Here is a tiny trained network, its code and every weight. The questions are about switching its units off for an input and a class, where a switched-off unit gives its printed mean instead of its output.

import numpy as np


def w(rows, s, z=0):
    codes = np.array(rows[::2]) - 128.0
    scale = np.full(codes.shape[1], s)
    scale[-1] = z or s
    return codes * scale


def norm(h):
    return h / np.sqrt((h * h).mean(-1, keepdims=True) + 1e-5)


def f(y):
    return y / 2 * (1 + np.tanh(0.7978845608 * (y + 0.044715 * y**3)))


def log_softmax(a):
    a = a - a.max(-1, keepdims=True)
    return a - np.log(np.exp(a).sum(-1, keepdims=True))


def net(x, mask):
    res = np.array(x, float).reshape(1, 6) / 4 @ E
    u = 0
    for l in range(2):
        y = f(norm(res) @ A[l][:, :-1].T + A[l][:, -1])
        res = res + np.where(mask[u : u + 16], y, B[l][:, -1]) @ B[l][:, :-1]
        u += 16
    return log_softmax(norm(res)[-1] @ U[:, :-1].T + U[:, -1])


A, B = {}, {}
E = w([
[64,184,201,64,112,109,84],'x0',
[151,105,106,55,41,215,174],'x1',
[13,99,98,228,28,174,31],'x2',
[74,124,119,139,78,75,254],'x3',
[146,223,77,129,111,125,112],'x4',
[158,192,242,213,124,203,167],'x5',
],0.0052)
A[0] = w([
[169,104,134,103,152,138,27,99],'L0N1',
[70,63,184,116,160,155,106,97],'L0N2',
[97,138,158,141,219,57,65,101],'L0N3',
[44,169,167,69,172,144,118,29],'L0N4',
[213,105,89,159,194,169,75,114],'L0N5',
[153,223,70,129,122,128,110,161],'L0N6',
[143,35,189,107,161,129,118,63],'L0N7',
[172,64,93,208,161,134,152,94],'L0N8',
[94,95,133,66,107,202,175,115],'L0N9',
[167,122,134,54,119,224,71,73],'L0N10',
[97,122,172,221,173,1,149,192],'L0N11',
[79,115,39,56,181,116,114,1],'L0N12',
[218,130,215,172,130,190,66,50],'L0N13',
[36,151,196,85,82,113,47,64],'L0N14',
[78,142,117,162,222,132,86,47],'L0N15',
[119,162,220,38,128,83,107,62],'L0N16',
],0.0094,0.0037)
B[0] = w([
[44,186,81,130,126,1,123,186],'L0N1',
[149,143,113,138,147,161,42,154],'L0N2',
[139,152,145,47,58,171,106,205],'L0N3',
[190,157,86,155,52,104,150,147],'L0N4',
[140,184,107,108,66,75,114,205],'L0N5',
[154,21,204,104,153,208,28,186],'L0N6',
[157,105,158,94,168,162,14,145],'L0N7',
[235,150,132,152,42,173,96,182],'L0N8',
[101,193,112,60,86,163,101,180],'L0N9',
[94,170,94,85,103,105,128,180],'L0N10',
[111,150,106,57,78,182,154,254],'L0N11',
[114,17,236,173,138,69,161,176],'L0N12',
[61,124,179,152,146,57,147,195],'L0N13',
[192,91,107,189,71,138,130,206],'L0N14',
[74,98,72,85,125,167,172,157],'L0N15',
[250,127,138,188,95,89,104,187],'L0N16',
],0.0082,0.0056)
A[1] = w([
[206,155,116,66,242,103,165,57],'L1N1',
[138,184,198,191,170,164,171,79],'L1N2',
[65,89,22,237,107,172,122,2],'L1N3',
[196,110,165,109,91,207,97,221],'L1N4',
[112,116,113,154,159,91,121,102],'L1N5',
[89,124,116,30,124,222,201,136],'L1N6',
[126,205,201,152,127,176,163,155],'L1N7',
[54,104,61,186,92,185,80,72],'L1N8',
[73,129,144,166,98,147,189,147],'L1N9',
[110,152,200,44,100,145,63,190],'L1N10',
[255,123,91,95,200,144,165,154],'L1N11',
[145,142,170,99,126,94,201,200],'L1N12',
[153,57,72,102,98,90,113,124],'L1N13',
[130,38,135,70,112,81,75,200],'L1N14',
[103,124,129,119,54,104,149,171],'L1N15',
[207,108,46,139,86,112,200,89],'L1N16',
],0.0095,0.0033)
B[1] = w([
[97,40,207,32,1,151,62,162],'L1N1',
[60,54,168,185,129,128,177,144],'L1N2',
[156,120,191,45,64,119,88,177],'L1N3',
[137,128,100,181,183,143,129,245],'L1N4',
[97,99,122,100,76,131,105,118],'L1N5',
[88,184,109,96,201,143,83,207],'L1N6',
[125,47,103,140,191,59,211,184],'L1N7',
[204,124,204,27,169,123,116,203],'L1N8',
[77,83,118,70,141,38,64,161],'L1N9',
[123,124,70,173,167,202,196,253],'L1N10',
[135,142,187,130,93,158,46,183],'L1N11',
[41,112,91,95,58,92,45,187],'L1N12',
[128,134,179,234,143,128,214,196],'L1N13',
[65,138,156,194,204,170,181,230],'L1N14',
[130,180,71,128,138,55,191,219],'L1N15',
[128,186,88,210,84,79,135,186],'L1N16',
],0.0073,0.0075)
U = w([
[140,77,234,28,42,137,58,157],'0',
[46,36,179,189,178,53,187,156],'1',
[233,173,118,224,41,114,113,135],'2',
[95,201,69,41,146,202,158,118],'3',
[41,184,89,83,122,11,88,129],'4',
[146,87,164,173,226,231,70,182],'5',
[181,113,95,123,205,99,128,1],'6',
],0.011,0.0075)

Each question gives the input, the list of numbers given to net, and the class t.
The units are the neurons (one row each of A and B). Each row of codes is followed by its name. A weight is (code - 128) times the scale printed after its matrix; where a second scale follows, it is the last column's (A, B and U).
mask holds one flag per neuron, layer by layer. A switched-off neuron (its flag False) gives its mean, the last column of its row in B, instead of its output. The means were averaged over made-up inputs and are rounded, as every weight is.
A unit's drop is (log p(t) with every unit on - log p(t) with that unit switched off) / (log p(t) with every unit on - log p(t) with every unit switched off).
The circuit of an input: a set's keep is (log p(t) with only the set's units on - log p(t) with every unit switched off) / (log p(t) with every unit on - log p(t) with every unit switched off). Starting from the 12 units with the biggest drops (on a tie, the unit counted first), units are removed one at a time, each time the one whose removal leaves the highest keep (on an exact tie, the one counted first), for as long as the keep stays at least 0.8.
circuit, biggest first: the units of the circuit, biggest drop first
k most important neurons: the k neurons with the biggest drops, biggest first
k most important neurons of layer l: the k neurons of layer l with the biggest drops, biggest first
input [-2,5,7,5,3,-7], class 0: circuit, biggest first => L1N3, L1N8
input [2,7,-3,-5,-3,4], class 3: most important neuron => L1N10
input [7,-5,-1,1,-5,-7], class 1: 4 most important neurons => L0N12, L1N14, L0N8, L0N5
input [-1,-3,5,-4,6,6], class 1: circuit, biggest first => L0N13, L1N7
input [-6,8,-1,-4,-7,-2], class 3: 4 most important neurons => L0N9, L0N10, L0N6, L0N16
input [-3,6,2,-8,-8,-7], class 4: 2 most important neurons of layer 0 => L0N1, L0N10
input [0,-3,-5,8,-4,-2], class 4: 3 most important neurons => L0N11, L0N6, L1N12
input [7,-7,3,7,1,-5], class 2: circuit, biggest first => L0N14, L0N4
input [3,1,-6,3,-2,0], class 0: 2 most important neurons => L1N1, L0N14
input [7,-3,5,2,5,8], class 1: 2 most important neurons => L1N7, L0N8
input [8,-8,-6,-1,-3,7], class 2: 2 most important neurons of layer 0 => L0N16, L0N4
input [-4,5,-4,4,-7,1], class 5: 3 most important neurons of layer 1 => L1N4, L1N11, L1N15
input [-7,8,-2,6,-6,6], class 3: 2 most important neurons => L0N9, L0N16
input [-8,1,1,-1,-8,-4], class 2: circuit, biggest first => L0N8
input [-3,2,6,-5,3,-7], class 1: 2 most important neurons => L0N12, L1N14
input [5,1,5,8,-8,5], class 4: circuit, biggest first => L1N9, L1N15
input [5,-8,2,8,-5,2], class 3: 2 most important neurons of layer 0 => L0N11, L0N3
input [-8,-1,5,-6,-6,-1], class 2: 3 most important neurons => L0N8, L0N5, L0N6
input [0,5,1,7,5,6], class 4: 2 most important neurons of layer 1 => L1N6, L1N9
input [5,-7,6,-4,2,1], class 3: circuit, biggest first => L0N3, L1N10
input [5,1,6,-5,8,-6], class 5: circuit, biggest first => L0N6, L1N14, L1N12
